Here is a tiny trained network, its code and every weight. The questions are about switching its units off for an input and a target symbol, where a switched-off unit gives its printed mean instead of its output.

import numpy as np


def w(rows, s, z=0):
    codes = np.array(rows[::2]) - 128.0
    scale = np.full(codes.shape[1], s)
    scale[-1] = z or s
    return codes * scale


def norm(h):
    return h / np.sqrt((h * h).mean(-1, keepdims=True) + 1e-5)


def f(y):
    return np.maximum(y, 0)


def softmax(a):
    e = np.exp(a - a.max(-1, keepdims=True))
    return e / e.sum(-1, keepdims=True)


def log_softmax(a):
    a = a - a.max(-1, keepdims=True)
    return a - np.log(np.exp(a).sum(-1, keepdims=True))


def net(x, mask):
    ids = ['ΓΔΦΨαβζηθλμξστ'.index(c) for c in x.split()]
    T = len(ids)
    res = E[ids] + P[:T]
    u = 0
    for l in range(2):
        r = norm(res)
        for j in range(2):
            rows = slice(4 * j, 4 * j + 4)
            q, k, v = (r @ M[l][rows].T for M in (Q, K, V))
            z = softmax(np.where(np.tri(T) > 0, q @ k.T / 4**0.5, -1e9)) @ v
            o = O[l][rows]
            res = res + np.where(mask[u + j], z, o[:, -1]) @ o[:, :-1]
        u += 2
        y = f(norm(res) @ A[l][:, :-1].T + A[l][:, -1])
        res = res + np.where(mask[u : u + 4], y, B[l][:, -1]) @ B[l][:, :-1]
        u += 4
    return log_softmax(norm(res)[-1] @ U[:, :-1].T + U[:, -1])


Q, K, V, O, A, B = {}, {}, {}, {}, {}, {}
E = w([
[124,75,54,101,58,135,131,144],'Γ',
[189,183,78,148,136,84,71,114],'Δ',
[220,146,112,80,169,123,139,98],'Φ',
[82,77,107,149,166,129,33,105],'Ψ',
[156,127,74,110,114,159,70,130],'α',
[123,40,175,188,161,163,121,124],'β',
[142,117,65,177,157,37,146,131],'ζ',
[237,119,130,76,155,130,87,130],'η',
[67,240,79,129,144,181,204,236],'θ',
[173,91,75,57,83,44,128,177],'λ',
[151,117,99,122,163,178,126,46],'μ',
[116,81,79,116,109,168,194,87],'ξ',
[100,110,125,84,196,90,86,6],'σ',
[219,118,44,81,136,162,66,113],'τ',
],0.014)
P = w([
[148,137,184,98,2,86,99,55],'0',
[163,117,135,98,79,97,124,97],'1',
[162,123,118,101,107,103,128,109],'2',
[155,126,114,104,121,108,132,119],'3',
[151,130,112,106,130,111,133,127],'4',
[147,130,114,109,136,118,133,134],'5',
[145,131,114,111,140,124,138,140],'6',
[147,136,118,114,139,128,137,145],'7',
[141,134,119,116,146,131,138,148],'8',
[142,135,121,119,146,136,141,152],'9',
[143,135,122,122,142,143,143,157],'10',
],0.0078)
Q[0] = w([
[69,120,25,112,179,24,138,37],'0.h0',
[85,133,220,227,63,163,173,194],'0.h0',
[88,18,185,83,119,77,38,22],'0.h0',
[242,126,192,57,120,94,207,63],'0.h0',
[31,182,61,245,93,169,158,70],'0.h1',
[171,43,118,103,128,177,208,204],'0.h1',
[49,174,229,80,90,178,206,2],'0.h1',
[181,175,103,220,241,149,122,76],'0.h1',
],0.0051)
K[0] = w([
[68,130,85,141,108,70,154,63],'0.h0',
[130,1,196,219,152,130,120,124],'0.h0',
[159,65,139,66,115,75,70,19],'0.h0',
[235,130,172,107,88,124,212,99],'0.h0',
[100,52,50,85,97,206,99,57],'0.h1',
[95,198,121,166,30,134,202,154],'0.h1',
[163,130,73,169,132,121,200,3],'0.h1',
[171,115,210,63,203,201,125,108],'0.h1',
],0.0067)
V[0] = w([
[74,190,187,168,133,81,168,173],'0.h0',
[116,141,38,154,137,96,194,150],'0.h0',
[125,139,3,109,107,26,146,80],'0.h0',
[142,185,113,89,80,186,169,94],'0.h0',
[218,131,155,188,101,23,132,138],'0.h1',
[117,61,88,117,116,73,115,53],'0.h1',
[115,128,145,35,104,170,195,94],'0.h1',
[125,117,83,210,85,173,126,103],'0.h1',
],0.0058)
O[0] = w([
[108,64,131,66,210,90,143,182,40],'0.h0',
[64,62,105,141,75,113,218,153,152],'0.h0',
[155,102,126,203,76,156,190,151,254],'0.h0',
[106,69,39,157,121,163,120,86,141],'0.h0',
[51,148,80,142,123,65,120,3,174],'0.h1',
[116,199,124,87,98,99,78,120,206],'0.h1',
[147,154,89,139,91,145,156,208,133],'0.h1',
[191,163,21,140,60,121,133,112,123],'0.h1',
],0.0061,0.0068)
A[0] = w([
[133,167,189,24,254,102,55,145,48],'0.n0',
[67,50,167,207,96,107,77,74,132],'0.n1',
[136,222,82,150,228,202,93,39,248],'0.n2',
[167,124,36,195,37,131,150,24,106],'0.n3',
],0.0063,0.0015)
B[0] = w([
[101,213,117,238,3,175,158,231,137],'0.n0',
[223,153,77,45,112,119,100,80,157],'0.n1',
[126,202,105,170,48,193,227,165,182],'0.n2',
[164,166,153,153,205,136,26,107,248],'0.n3',
],0.0065,0.013)
Q[1] = w([
[73,79,117,141,215,214,244,149],'1.h0',
[186,240,99,198,135,163,144,2],'1.h0',
[116,173,121,134,193,88,154,227],'1.h0',
[166,128,67,86,198,238,201,102],'1.h0',
[106,23,147,163,59,122,128,146],'1.h1',
[118,179,52,150,39,73,59,9],'1.h1',
[47,132,122,143,125,13,197,125],'1.h1',
[143,187,6,219,22,141,150,186],'1.h1',
],0.0078)
K[1] = w([
[89,88,122,120,198,147,199,174],'1.h0',
[150,144,120,171,178,171,145,90],'1.h0',
[114,204,148,144,165,62,102,183],'1.h0',
[135,177,111,126,171,191,174,155],'1.h0',
[144,82,120,145,103,116,126,139],'1.h1',
[64,166,71,76,89,116,85,135],'1.h1',
[114,130,114,172,128,81,136,143],'1.h1',
[78,137,63,92,189,156,185,251],'1.h1',
],0.012)
V[1] = w([
[130,150,94,63,204,92,191,126],'1.h0',
[147,104,126,222,176,18,35,132],'1.h0',
[254,102,126,119,109,153,165,56],'1.h0',
[90,116,160,155,156,227,136,94],'1.h0',
[156,160,116,239,220,75,152,108],'1.h1',
[118,139,143,66,169,195,79,59],'1.h1',
[225,116,78,220,236,192,137,224],'1.h1',
[55,128,155,58,160,184,231,97],'1.h1',
],0.006)
O[1] = w([
[209,182,120,222,85,106,77,161,59],'1.h0',
[70,137,180,25,76,180,178,246,156],'1.h0',
[113,30,155,108,179,58,240,171,254],'1.h0',
[223,34,78,67,83,14,79,92,114],'1.h0',
[94,253,169,161,47,226,69,191,148],'1.h1',
[157,84,33,190,149,45,155,91,126],'1.h1',
[64,173,178,93,70,116,118,161,157],'1.h1',
[101,100,137,46,112,71,162,140,28],'1.h1',
],0.0052,0.0067)
A[1] = w([
[111,11,168,140,169,136,109,143,132],'1.n0',
[59,61,89,83,130,113,116,179,139],'1.n1',
[156,97,184,196,239,160,74,2,71],'1.n2',
[120,106,237,121,64,175,176,99,4],'1.n3',
],0.0076,0.0047)
B[1] = w([
[17,156,220,138,163,173,169,107,150],'1.n0',
[148,162,67,180,118,114,57,97,168],'1.n1',
[221,89,141,139,78,35,5,110,253],'1.n2',
[76,204,52,135,142,2,119,169,140],'1.n3',
],0.0091,0.0048)
U = w([
[70,91,117,127,78,133,102,100,57],'Γ',
[144,165,120,57,192,94,106,129,3],'Δ',
[168,118,134,116,178,122,186,123,104],'Φ',
[127,130,138,37,86,131,105,99,56],'Ψ',
[89,126,158,114,174,167,83,115,159],'α',
[97,107,223,134,120,102,120,108,211],'β',
[95,111,90,130,176,72,139,105,118],'ζ',
[137,153,207,184,89,247,151,182,92],'η',
[151,197,62,188,121,180,156,152,159],'θ',
[122,84,138,89,84,103,145,144,175],'λ',
[186,120,87,141,74,46,71,80,166],'μ',
[100,89,128,131,143,143,169,71,201],'ξ',
[121,160,138,86,122,107,169,61,55],'σ',
[149,99,84,81,189,155,125,133,72],'τ',
],0.013,0.004)

Each question gives the input, a string of symbols that net reads in full, and the target symbol t.
The units are the heads (4 rows each of Q, K, V and O) and the neurons (one row each of A and B). Each row of codes is followed by its name. A weight is (code - 128) times the scale printed after its matrix; where a second scale follows, it is the last column's (O, A, B and U).
mask holds one flag per unit, layer by layer, with each layer's heads first. A switched-off unit (its flag False) gives its mean, the last column of its rows in O or B, instead of its output. The means were averaged over made-up inputs and are rounded, as every weight is.
A unit's drop is (log p(t) with every unit on - log p(t) with that unit switched off) / (log p(t) with every unit on - log p(t) with every unit switched off).
The circuit of an input: a set's keep is (log p(t) with only the set's units on - log p(t) with every unit switched off) / (log p(t) with every unit on - log p(t) with every unit switched off). Starting from all 12 units, units are removed one at a time, each time the one whose removal leaves the highest keep (on an exact tie, the one counted first), for as long as the keep stays at least 0.8.
units of the circuit, in order: the units of the circuit, biggest drop first
unit that matters most: the unit with the biggest drop
top k neurons: the k neurons with the biggest drops, biggest first
k most important neurons of layer l: the k neurons of layer l with the biggest drops, biggest first
heads that matter: for each layer, one digit per head in row order, 1 if its drop is at least 0.15 and else 0, layers parted by /
input α Δ η ξ λ Ψ β λ η, target θ: units of the circuit, in order => [1.n2 0.n3]
input α θ η ξ, target ξ: heads that matter => 11 / 11
input Δ ζ Δ α λ Ψ α τ β α ζ, target θ: unit that matters most => 0.h0
input τ β Ψ Ψ η Ψ β ξ, target μ: heads that matter => 10 / 10
input ξ Γ θ β, target β: heads that matter => 01 / 00
input τ ζ Ψ Ψ, target θ: top 4 neurons => [0.n0 0.n2 0.n3 1.n2]
input λ σ θ ξ Ψ α Δ, target Δ: units of the circuit, in order => [1.h1 0.h0 0.n3 1.n2]
input λ σ Δ η θ η Γ, target Γ: heads that matter => 11 / 01
input θ λ σ, target σ: 3 most important neurons of layer 0 => [0.n0 0.n3 0.n2]
input α θ Γ λ, target λ: units of the circuit, in order => [0.h1 1.h1 0.n3]
input λ μ Δ ζ η μ θ Ψ Ψ σ, target σ: heads that matter => 11 / 11
input λ α Φ α λ, target θ: heads that matter => 00 / 11
input Δ α Δ, target θ: heads that matter => 00 / 11
input λ α β Γ μ α τ θ Δ, target Δ: top 4 neurons => [0.n3 1.n2 0.n0 1.n1]
input τ Φ τ μ Φ, target θ: heads that matter => 01 / 01
input Φ μ η β α ξ η, target θ: heads that matter => 10 / 00
input Φ Γ λ ζ λ Φ α ζ ξ, target μ: heads that matter => 00 / 10
input μ σ Φ Δ θ Δ Γ Ψ, target Ψ: unit that matters most => 1.h1
input τ σ β Δ λ α Φ λ σ, target θ: units of the circuit, in order => [0.n2 0.n0 0.h1]
input μ σ λ τ λ η Φ Φ, target θ: heads that matter => 00 / 01
input Γ λ Φ μ Φ ζ β, target μ: unit that matters most => 0.n1
input ξ η Ψ λ σ λ, target θ: heads that matter => 01 / 11
input α β β τ Φ α Φ β η θ Γ, target Γ: top 3 neurons => [1.n0 0.n2 1.n1]
input Ψ Γ α μ σ Γ, target θ: 2 most important neurons of layer 0 => [0.n1 0.n3]
